Each row is followed by its class number.
[-45  19  -9 -27 -45  53 -41  29  46  36 -88  16 -34 -51 -15   8 -69  28
  -7  29  32 -31 -13  13  18   5  18  12   8  44 -17 -29  -6  22  27 -13] | 5
[ -3 -28   9 -21  -7  22   8  -2 -16 -23  -7  14  30 -15 -39  -8 -19 -28
 -26   6  29 -37  22  -8  24 -25  20 -23 -25  14   7 -44  -8  24  10 -14] | 8
[ 13   4  18 -61  -9  31 -36 -39  -3 -13 -59  12  -3 -29 -36  14 -11  -2
  -3  -2  15 -23   9  -5  53  -4   7 -14  12  68 -11  12 -31 -46  60  19] | 1
[-12  14  70  32  52  46   2 -34  16  15 -31 -14 -65  20  32  52  27   6
  11 -15  29 -41 -49 -12  -4 -20   3 -10  38 -30  16   1  37 -13 -44  -3] | 2
[ 16  -5 -33 -16  28 -12  20  33  29 -41 -23  19 -14  60 -14  53 -19   8
   7 -12  41 -15  19  11  16  29  20  29  31  44  34 -52  19  28   2  23] | 7
[-23   5 -33 -57   5 -17  -7  10   2   4  -9 -27 -31 -16 -27  23   9  -3
 -25 -25 -40  33  19  25  13  -2  -2 -18  11   6  19 -30   8 -73 -22 -18] | 1
[ 27  59  24  -9 -44  44 -38  15  20  19 -30   4  33 -31  -7  -1 -51  39
  47  19 -23 -24 -30 -57  71  42 -18   7  17 -14  -9  24 -40 -56  14  32] | 2
[-25   3 -12 -60 -63  42 -45  19  18  31 -80   8  36 -46  18  13 -42 -26
 -28  31 -24  65 -23  15  11   3  30 -10  -1  46  10 -28   0 -30  63 -15] | 7
[ 29 -20 -41  -2   1 -36  39   3  -8 -29 -47  17 -30  23  15  31  11   4
  27 -56  -5 -42  67  -6 -30 -11  -7  39   7  18  -5  -6 -14  -5  -3  24] | 0
[-45  35  56  78  50  21 -18 -24  -7  36   2 -22 -30 -51  33   6 -45   1
  -2  55  54 -19 -40  -3   0  -9  14  15  25 -30   7  13  68  44   8  14] | 5
[ -9 -22 -11 -32 -24   3 -17   2  21  -8  14  31  66  -1 -29   3 -33 -10
 -29   5  28  -1  42   0  48  12  22  -5 -33  22   7 -71 -18 -18   7  -4] | 11
[ -3   9  56  30  14  17  20  -5 -26  45 -51 -38  -7 -31 -21   0 -10 -37
   5   1  23  -4 -32 -11  15  -4  27 -18  42 -37  10   4  33 -22 -33  32] | 5
[-18 -27   1  43  18 -23 -28  22  27  22  -8 -16 -31  20 -22  40 -42  18
   7   7 -39 -46  40  13 -19  -5 -66 -45  19  -8  20 -15  61  -3  -7  18] | 0
[-13 -22  14 -17  37  36   7   0 -22  -6  -8 -29 -10   7 -13  21 -31 -32
  -5 -42  29 -29  39 -10 -36  -7   2 -46  13 -35  -8 -11  33 -57  11 -33] | 10
[ 33  15 -32  -9  25 -23   7  14  -4 -55 -43  15 -22  35  -1  62  -9  -1
   6 -31 -13 -36  34  21 -15 -26 -25   9   9  35  18   5   3  -5  23  42] | 0
[-25 -41   3  -9 -18  -3  12  25  41  32 -92   4  -3 -12  14   3 -27   1
   4 -26   7  20  12  18  12   7  30  -9  38  -1 -20  16 -30   5  -7  15] | 5
[-13  -4 -20  25 -13  11  -7  35   1 -16 -44   6 -18   3  18  50 -31   0
  14  -9 -54 -36 -38  73 -77 -54 -53 -61  13 -52 -26   8  23  11 -25  12] | 0
[-32 -23 -39 -41  22 -36  12  12   3  33  29 -37 -36  17  15   5 -10  -6
 -32   5  29  52  31  18  -9  58   2  37  28  19   0 -48  16  -8 -22  -7] | 1
[-16  14 -18 -30   7 -30 -15  40   7  17 -25 -16  -5  -5  40  21 -26  27
 -13  -1 -24  24 -16  17   2  10 -40 -28  61  19 -17 -21  13 -18   4   5] | 11
[-25   4 -21 -27 -25  18 -18   4   8  25 -65   7  13 -34 -17  35 -32 -30
 -15 -21  14  13  29  11  43  13  38  27  15  22  19  -3 -52 -33   8 -26] | 11
[-24  14  11  57 -22  22  -6  66  13   3 -30  -7 -15  12 -34   6  -9 -21
  -3 -10  -3 -22 -26   7  -1 -17  -1 -19  -2 -33  12  12  45  27 -21 -45] | 8
[-50  15   0 -13   9  -6 -11   3  20  38  62 -60 -26 -32 -29  34  -9  26
 -38  25   6  37 -19  10 -35  39 -25   9 -46 -13 -11 -50   9 -12 -11   6] | 2
[-57 -27  -1  39  -1 -30   7  64  65  20  -6 -27 -58  54 -13  30  -1   5
 -21 -39 -20 -11 -22  31 -50  -7 -35 -45  28  10 -10 -57 114 -13 -56  -3] | 0
[-20  -3 -45 -15 -28  -6   1  11 -25  12 -42   4  13 -48  14  18  13  -7
  -1  -7 -24  49  23  15  17  -7  12  21 -20   5  11 -22  -7 -28 -12  -8] | 0
[ 24  36  -1  19  24  14  -5  -2 -13 -16 -37 -25 -73 -11 -20  50 -11  47
  36   1 -28 -10 -42  66 -64 -16 -16 -39  17  13  20  49  45  35   1  13] | 0
[-61  -5  -5 -42  -7 -33 -37 -21 -19  23  15 -33 -34 -65 -21   1   1  14
 -29  -2 -46  32  67 -40  51   3 -19  23  13   2  -1  23 -47 -56  11  -6] | 11
[ 14 -23   4  -2 -17   8  -6   7  24 -23  -7  20  56   8 -14  10 -27 -28
 -15  -3   3   9  22 -31  33   4  24 -14 -29  25  18 -38  -2 -23  26  10] | 7
[  8 -36  10 -38   7  31   1  10  17 -19   3   5  40   4 -53 -10 -28 -18
 -13   1  37 -23  23 -44  37  14   8   1  -9  51  13 -39  -5   4  46  26] | 4
[  4  -8  40  11  21  25  -2  63  30  10  15   1  24  38 -19   3  -7  12
  -2   4  -6   7  17 -24 -31   3 -43 -61  26 -33 -44 -54  78  16 -13 -31] | 6
[ 12 -23  46   7 -26 -14  24   6 -38  18 -64 -44 -38  48 -33  -9  35 -58
 -10 -22 -39 -20  21 -19 -56 -39 -35 -37  15 -20 -14  24  26 -21 -41  15] | 8
[-27   7   9 -14 -10  -9   5  55  -6   3  -7 -26  13 -30   5  30   3 -19
 -64 -10  -5  81  -9 -33  23  -2  -6   9 -18  19 -23 -37   5 -26 -12  27] | 11
[  3 -19  -9 -35 -25   1   4   7  10 -31 -10  22  62  10 -45   0 -19  -8
   1 -17  29 -40  23 -21  39   6  -9  -8 -10  21  -2 -38 -41  -6  23   8] | 11
[-14 -39 -26  13   7  -1  -3  13  -6 -54   2  -4 -33  24  35   5  14  12
   0 -36  21 -38  22  25 -51 -40 -32 -24 -26  -1 -21   3  -6  19  13 -17] | 9
[ 34 -20  25 -43  27  -3  14  40 -37 -20   2 -31 -34  -2 -24   8 -74  12
   3 -39  32 -54  34 -62  53  18 -13 -34  40  -4  27   0 -11  27  -1  29] | 10
[-25  25   7  44  34   3 -11  34  43  13   4 -17 -91  36 -41  25 -35  21
  -9  18   2 -12  -8  44 -41  21  35  17  57 -11  21  -7  75  23 -16   0] | 7
[-66  20  18 -40 -50  43 -40   8  28  36 -85 -15 -20 -20 -16   4 -29 -25
 -19  19  20  30 -14  -4  11   2   9  -5  18  45 -55  18 -10 -26 -10 -19] | 5
[-18 -14  -3   0  28   6  11  30   3 -14  17 -24 -70  -8 -17  52  -1 -23
 -33 -70   3 -91 -39 -25 -15 -38 -45 -25  22  18 -33 -61  20 -47 -32  18] | 4
[-14 -27  -1 -17 -27  13 -13   9  41  -7   5  36  72  19 -23  -5 -20 -19
 -22  13   8  -1  17 -17  31  14   4  -6  -3  29 -20 -37 -22 -21  24   0] | 11
[  3 -16  -7 -26   6  17  24  40 -24 -13  -5 -23 -63 -13 -18  52 -28   6
  17  -8  -2 -32  10 -43   1  11 -44   2  37  10  -9 -26  20  24 -23  22] | 1
[ 27 -17  12  13 -13  -6  22 -36  34  74  24 -18  32  -6 -26 -74  -4 -15
  10  -5 -32 -25 -30 -42  -2  49  12  -9  49   7   9  -8 -37 -40 -18 -14] | 6
[-29 -30 -23  -6  19 -12   5  22   9  14 -44 -37 -24 -32  32  24 -14  -6
 -41 -30   5  13  11 -67  39  10 -30  17   4  27  14 -43 -39 -61   7  24] | 7
[-38 -33 -32  18  -7 -29  -9  56  30 -38  -6  -1 -60 -18  -1   2 -54  39
   4 -60 -45 -32  67  -4  -9 -34  12 -44  12 -12   7 -13  38  -8 -11 -30] | 7
[-29 -14  18 -60 -19   2 -26 -25  19  24 -12 -18  -5 -22  12  37  -6   2
 -13  28  -5  31 -16  30   4   3  -1   1  17  46   0 -14   0  15  21  17] | 9
[ 39  24  34  39  52  12  11  27  -3  19 -14 -15 -88  48 -14  19 -17  -6
 -30 -13  40 -44 -15   8 -18   6   9 -17  62  -7  -5   3  -5  37 -66 -19] | 11
[ -8 -26  18  -6 -25  18  -5  23  17   0   7   9  62  -8 -44   5 -35 -17
 -22  15  30 -15  20 -38  20  16 -12   0 -27  17  -3 -51   5   9  54  19] | 11
[ 17  -6  31  16  -3 -28  -3  62  -6  -7  28 -10  15  36  -8 -26 -43  -5
  21   1 -33 -11  10 -18  25   7 -16 -58  48 -42  30  38  35  60 -15 -26] | 3
[  17  -16   -8  -23  -13  -16   41   41   -2  -41  -13    2   -9   -2
  -32   51  -27  -45   19 -106  -26  -65   18  -13    1  -30   15   19
   32  -41  -10    6  -27  -36  -12   48] | 4
[ -9  23   3 -21   8 -57  31   1  33 -41 -38  -8   6   8 -19   1 -39  16
  -9 -32  -1 -37  50  -9   2 -30   6  26   2  14 -11 -10 -16 -11 -12  48] | 8
[-10 -13   6 -28 -20 -13  15  -2 -17  38   6 -26  -9 -17 -24  21  15 -38
 -32 -23  -1   1 -12  -3 -28   4   1 -11 -23   3   7 -39  13  -8   5 -20] | 10
[-44  13  -6 -50   1 -43 -13  38  18  38  17 -57  -1 -47  -7  15 -33  -9
 -71 -29  -4  26 -33 -23  41  12 -35   8   7  21 -34 -66 -19 -75 -16  55] | 4
[  0  24  -9 -40  39  15  15  14  22 -20 -33  -7 -59  53  -9  26 -41   9
   7 -20  20 -34  35  12 -49  10  17  18  54   8   7  12  20  -1  10 -14] | 10
[-10  45 -27  -6  17 -12  -2  24   6  34 -10 -20  -9  -6 -98  14  10  -3
 -41  13   4   6  25  24  19  26  20  39   8   4  39 -68  11 -55  -6  -1] | 11
[-48 -26  25  55   4 -12   9 -28  50  41 -38  17 -37  36 -33 -14  42   5
  10  13  -2 -60  17  15 -13 -17   6  31  15 -36  24  -4   0  33 -48 -36] | 3
[-37   9 -62 -25  21 -56  -2  -7 -16  23  23 -62 -13 -25 -20  -7  30  25
 -28 -10 -29  50  19  22 -32  22 -46  34 -30 -10  23 -30 -28 -56  -2  13] | 6
[-26 -36 -10 -32 -40  -9  -5 -27 -10  30  40 -43 -26 -47 -15   4  24  -9
 -27 -18 -19  39  34   0 -15   9  17  28 -57  -7  -5 -27 -31 -47 -19   2] | 9
[-23 -24   0  25   9 -13   3  37 -22   1 -19 -12  27  -2  12  40 -26 -48
  -5 -15   1 -33  14  12 -43 -35 -54 -51  10 -23   2 -29  69  27  35 -20] | 0
[-46 -32  12  29  -6  23  19  -7   2  22   1 -20 -42 -13  18 -19  10  -8
   9 -16   4 -23 -40 -20   4   5  22  25  24 -54  29  30 -37  19 -36 -11] | 2
[  3  -1   9 -51   7 -20  16   4  27  -8 -29 -16 -64  13 -35   6 -28   2
 -15 -22 -11 -50  45   0 -58 -25 -15 -15  23  25  -3  -5   6  37  27 -21] | 1
[ -9 -12  -5 -10  14 -17  11  -3   4  13  13   0 -15 -62 -10  69 -17 -12
  -1 -47 -15 -68 -13   8   1 -27   0   4  17   7  11 -70  34 -18  15  26] | 4
[-50  15 -19  -6 -34  -5 -14  38  27 -36   2  25 -17   9  76   5 -52   2
  25 -19   3 -17 -35  12  -1 -18  16  -9  45  15 -27   8  58  20 -13 -14] | 5
[ -5 -41   3 -25 -12   1   2   0   1 -28  12  26  55   9 -14  25 -24 -35
 -21 -10  36 -19  35 -19  29  -4   9 -19 -16  48   1 -58   4  11  19   1] | 11
[ 38 -16 -20 -23 -37  43  -8  35 -14  43 -48   8  16 -23   2  32  11 -25
  -6  -4  27  -4 -15   9  26  19   5 -14 -13  26  17 -68 -19   6   6 -44] | 9
[ 26   9 -23 -10  11  12 -18  36 -31  12  -3   3  -2 -36 -36   5 -46  -7
 -53  -5  14  -1  80   9  -8   4  33  -6 -41  -2 -19 -60  10 -50  35  -7] | 10
[ 19  30 -35 -61  12  16 -16   5  -1 -34 -10 -31 -46  13  29  29 -88  34
   8 -16  11 -27  22  35 -55   4  -1 -41   3  43   3 -28  13 -29 -12   6] | 2
[ 14   2 -42  12  -5 -23  -4  44 -42  30  10 -44  10 -10 -21  18   0 -20
 -29   0   4  61  28   4   3  43 -27  19 -54 -22  29 -25  -5 -24  -5  10] | 0
[ 16 -13  -2  -6  28 -53  27  24 -49  25 -19 -54 -18 -18  14 -34 -25  44
  -1  -3  10 -38 -18  39 -39  -5 -54 -61  31 -51  -9 -47  26  19 -14  31] | 8
[ 26   1 -42   1  11  30   3  30 -25 -21  42 -30 -39  -9  -7  -5 -19 -29
 -42 -12 -26  34  23 -29 -49  13  25  -6 -31   3  14 -16   3 -56  14 -32] | 7
[-70  37  34 -16 -16 -33 -11  66   1 -33  34 -20  27  28 -43  22 -62 -43
 -11 -19  30 -54   8 -11   1 -35 -45 -55  43 -29 -25 -35  79  45 -20 -44] | 11
[-22 -23 -16  -2  22  -8  21  -7  43 -41  18   0 -40   6  -3  34 -12  30
  10 -38  31 -40  46   6 -16 -10  24  22   2  41 -10 -36  14   7 -20   5] | 9
[  2 -24  13   4 -18   9  18  11  20  -7 -17   8  66 -15 -15  -8 -39  -9
  -5   5  19  14  20  -6  22   5  37 -12 -29  19   3 -37  22   5   2  12] | 8
[  3  11 -16 -60  30  29  17  21   0 -89  -6  31  -9  -2 -13  11 -12  26
   5 -46  26 -43  44 -16 -16 -37  27  18  25  48 -14 -54  54 -12  68  12] | 6
[  3 -10  -5 -16   2 -11 -10  37   1  -4  23 -14  12  15  -6  53 -14 -10
   4 -15 -56 -26   1  -6 -15 -14 -60  -4  -2 -43  29 -57  67 -55  17  64] | 4
[ -4 -17 -31 -11  -1 -24  13 -20 -15   5  17 -39 -35 -26 -11 -56   9 -13
 -37 -27 -22  19  48 -49 -24  15  27  26 -14  13   1   1 -45 -75  25 -10] | 7
[ 27 -26 -14 -46 -12  -8  26  28 -14 -51  20  23 -23  30 -27  41  -6 -15
   3 -45   8 -75   7 -22 -22  -5 -20  24  36  51 -28 -47   9  33  34  55] | 6
[-24  -8 -15   9   8 -25   2   4   0  15  -3 -18  15  -2 -54   3  27   2
 -10 -17  -4  13  50  23  30   6  27   0 -28 -35  45 -54  10 -56 -35  -1] | 2
[-31  28  19  68  55  18   2 -39  27  40 -29 -12  22 -49 -25  31 -11  23
   4  33  15  -1 -13  21  21   1  14  27   0 -55  53 -11 -12 -20 -23   6] | 11
[ -1   0  30  44  21  53   6   2 -23  19 -52 -30 -58   1 -30  10   8 -23
  -1 -23  39 -33  11  -5 -82 -17  -6  10  -7 -21  -3  18  23  25  15 -30] | 6
[-10 -30 -28 -54 -32  27 -35 -34 -27  49 -66  -4   3 -15   1 -13  28 -18
  11  12  26   2  -1  44  37  27  14  11  37  30  21   4 -62 -27  32 -30] | 9
[-21 -28  -4 -14  -7   4   0   4  30 -23  12  -1  60  39 -31  -9   3 -15
  -4   9   7  17  35 -26  24  17   6 -13 -30  35  38 -39  22 -26  15   5] | 2
[-46 -41  -4 -13   7  26 -10   9 -23  -4  16 -46 -60 -10  74 -19 -18  15
  18  -3 -27  15  34 -17 -51 -25 -19 -36  38 -20   3   6  64 -16 -23 -41] | 9
[ -7 -31   7 -16 -14  18   5  19  29  -6  -7  11  57   8 -19  17 -35 -34
 -16  16   5   5   8 -17  24   7  -7  -9 -15   2  10 -49  13 -12   8  29] | 1
